Below are the code and all the weights of a small trained network. Each question names an input and a class and asks about switching units off, where a switched-off unit gives its printed mean instead of its output.

import numpy as np


def w(rows, s, z=0):
    codes = np.array(rows[::2]) - 128.0
    scale = np.full(codes.shape[1], s)
    scale[-1] = z or s
    return codes * scale


def f(y):
    return np.maximum(y, 0)


def log_softmax(a):
    a = a - a.max(-1, keepdims=True)
    return a - np.log(np.exp(a).sum(-1, keepdims=True))


def net(x, mask):
    res = np.array(x, float).reshape(1, 6) / 4 @ E
    y = f(res @ A[0][:, :-1].T + A[0][:, -1])
    res = res + np.where(mask, y, B[0][:, -1]) @ B[0][:, :-1]
    return log_softmax(res[-1] @ U[:, :-1].T + U[:, -1])


A, B = {}, {}
E = w([
[217,133,254,195],'x0',
[230,110,56,100],'x1',
[146,238,160,46],'x2',
[127,128,129,128],'x3',
[116,221,77,225],'x4',
[128,128,127,128],'x5',
],0.0077)
A[0] = w([
[112,21,113,189,90],'N1',
[61,112,77,106,87],'N2',
[46,101,103,95,141],'N3',
[197,130,191,175,113],'N4',
[120,26,191,31,148],'N5',
[183,126,51,115,40],'N6',
[76,74,143,193,158],'N7',
[109,140,107,157,185],'N8',
[111,150,159,80,85],'N9',
[124,221,63,239,42],'N10',
[108,67,187,66,3],'N11',
[40,135,68,62,66],'N12',
[30,161,141,169,125],'N13',
[151,221,145,62,103],'N14',
[205,127,156,154,110],'N15',
[152,103,113,150,61],'N16',
[4,101,217,136,56],'N17',
[231,129,70,108,116],'N18',
[149,110,203,165,119],'N19',
[151,147,135,96,144],'N20',
[192,139,132,134,102],'N21',
[38,159,179,112,22],'N22',
[58,159,180,123,39],'N23',
[144,116,220,153,100],'N24',
[128,220,173,42,105],'N25',
[52,158,168,160,151],'N26',
[117,120,95,113,71],'N27',
[132,184,119,184,63],'N28',
[116,174,114,205,161],'N29',
[135,142,182,145,126],'N30',
[98,178,167,114,44],'N31',
[134,137,193,154,122],'N32',
[118,46,97,203,141],'N33',
[213,109,56,138,70],'N34',
[144,121,169,142,55],'N35',
[115,215,161,91,163],'N36',
],0.012,0.0027)
B[0] = w([
[53,77,146,191,224],'N1',
[101,194,83,131,197],'N2',
[117,188,93,131,204],'N3',
[98,187,74,104,218],'N4',
[249,175,196,206,255],'N5',
[130,121,134,43,187],'N6',
[64,51,131,154,202],'N7',
[139,127,132,151,168],'N8',
[105,124,146,170,165],'N9',
[237,193,189,204,240],'N10',
[230,157,172,176,190],'N11',
[106,235,60,127,221],'N12',
[149,118,142,74,202],'N13',
[64,61,135,178,216],'N14',
[107,156,94,91,198],'N15',
[120,105,126,116,151],'N16',
[158,52,142,6,212],'N17',
[127,52,144,33,219],'N18',
[102,188,83,125,196],'N19',
[113,96,141,140,165],'N20',
[117,140,116,90,176],'N21',
[142,93,127,78,182],'N22',
[132,93,128,81,175],'N23',
[115,191,78,125,200],'N24',
[56,59,126,193,226],'N25',
[146,87,131,60,195],'N26',
[110,158,117,116,155],'N27',
[183,144,155,161,183],'N28',
[187,134,156,149,204],'N29',
[115,152,96,116,176],'N30',
[109,99,138,112,167],'N31',
[108,171,97,113,184],'N32',
[41,69,127,176,223],'N33',
[130,84,145,54,205],'N34',
[125,157,104,132,156],'N35',
[82,78,130,182,210],'N36',
],0.023,0.009)
U = w([
[70,62,164,215,109],'0',
[125,217,70,111,12],'1',
[249,142,214,184,253],'2',
[174,72,171,27,164],'3',
],0.011,0.0016)

Each question gives the input, the list of numbers given to net, and the class t.
The units are the neurons (one row each of A and B). Each row of codes is followed by its name. A weight is (code - 128) times the scale printed after its matrix; where a second scale follows, it is the last column's (A, B and U).
mask holds one flag per neuron, in row order. A switched-off neuron (its flag False) gives its mean, the last column of its row in B, instead of its output. The means were averaged over made-up inputs and are rounded, as every weight is.
A unit's drop is (log p(t) with every unit on - log p(t) with that unit switched off) / (log p(t) with every unit on - log p(t) with every unit switched off).
The circuit of an input: a set's keep is (log p(t) with only the set's units on - log p(t) with every unit switched off) / (log p(t) with every unit on - log p(t) with every unit switched off). Starting from the 12 units with the biggest drops (on a tie, the unit counted first), units are removed one at a time, each time the one whose removal leaves the highest keep (on an exact tie, the one counted first), for as long as the keep stays at least 0.8.
circuit, biggest first: the units of the circuit, biggest drop first
unit that matters most: the unit with the biggest drop
k most important neurons: the k neurons with the biggest drops, biggest first
drop of u: that unit's drop, to one decimal
input [4,0,6,1,-5,-5], class 0: unit that matters most -> N25
input [-2,-3,1,0,3,-2], class 2: circuit, biggest first -> N10, N33
input [6,-6,-2,-4,-3,3], class 1: 2 most important neurons -> N24, N19
input [6,7,1,7,6,3], class 3: 3 most important neurons -> N18, N5, N34
input [-8,7,8,8,-2,8], class 0: 4 most important neurons -> N14, N25, N36, N4
input [8,8,-4,-7,-4,-2], class 1: 2 most important neurons -> N4, N19
input [-2,-2,6,6,6,-8], class 0: 3 most important neurons -> N5, N25, N14
input [-7,-3,-4,-2,-7,-6], class 1: 4 most important neurons -> N12, N2, N3, N10
input [-5,8,-6,7,5,-8], class 3: 2 most important neurons -> N6, N34
input [-4,8,-7,-7,2,-8], class 3: 4 most important neurons -> N34, N6, N18, N25
input [8,2,1,4,7,-2], class 1: 2 most important neurons -> N4, N5
input [-4,0,-7,3,8,-2], class 2: 4 most important neurons -> N10, N29, N25, N14
input [-4,-1,8,-4,8,7], class 0: 3 most important neurons -> N25, N14, N36
input [-2,5,1,-4,4,-7], class 3: 2 most important neurons -> N5, N18
input [-7,7,-3,8,0,-8], class 1: circuit, biggest first -> N12
input [4,-5,2,7,0,6], class 3: 2 most important neurons -> N17, N12
input [-4,-6,2,-2,-6,2], class 2: 2 most important neurons -> N5, N11
input [-2,0,-4,-6,-8,-7], class 2: drop of N5 -> 0.4
input [5,-6,3,5,5,-6], class 3: drop of N26 -> 0.5
input [-6,-7,-5,-7,-3,-6], class 3: drop of N29 -> 0.0
input [-5,1,-6,4,-8,-3], class 2: drop of N5 -> 2.1
input [-7,1,1,-8,-6,6], class 1: unit that matters most -> N12
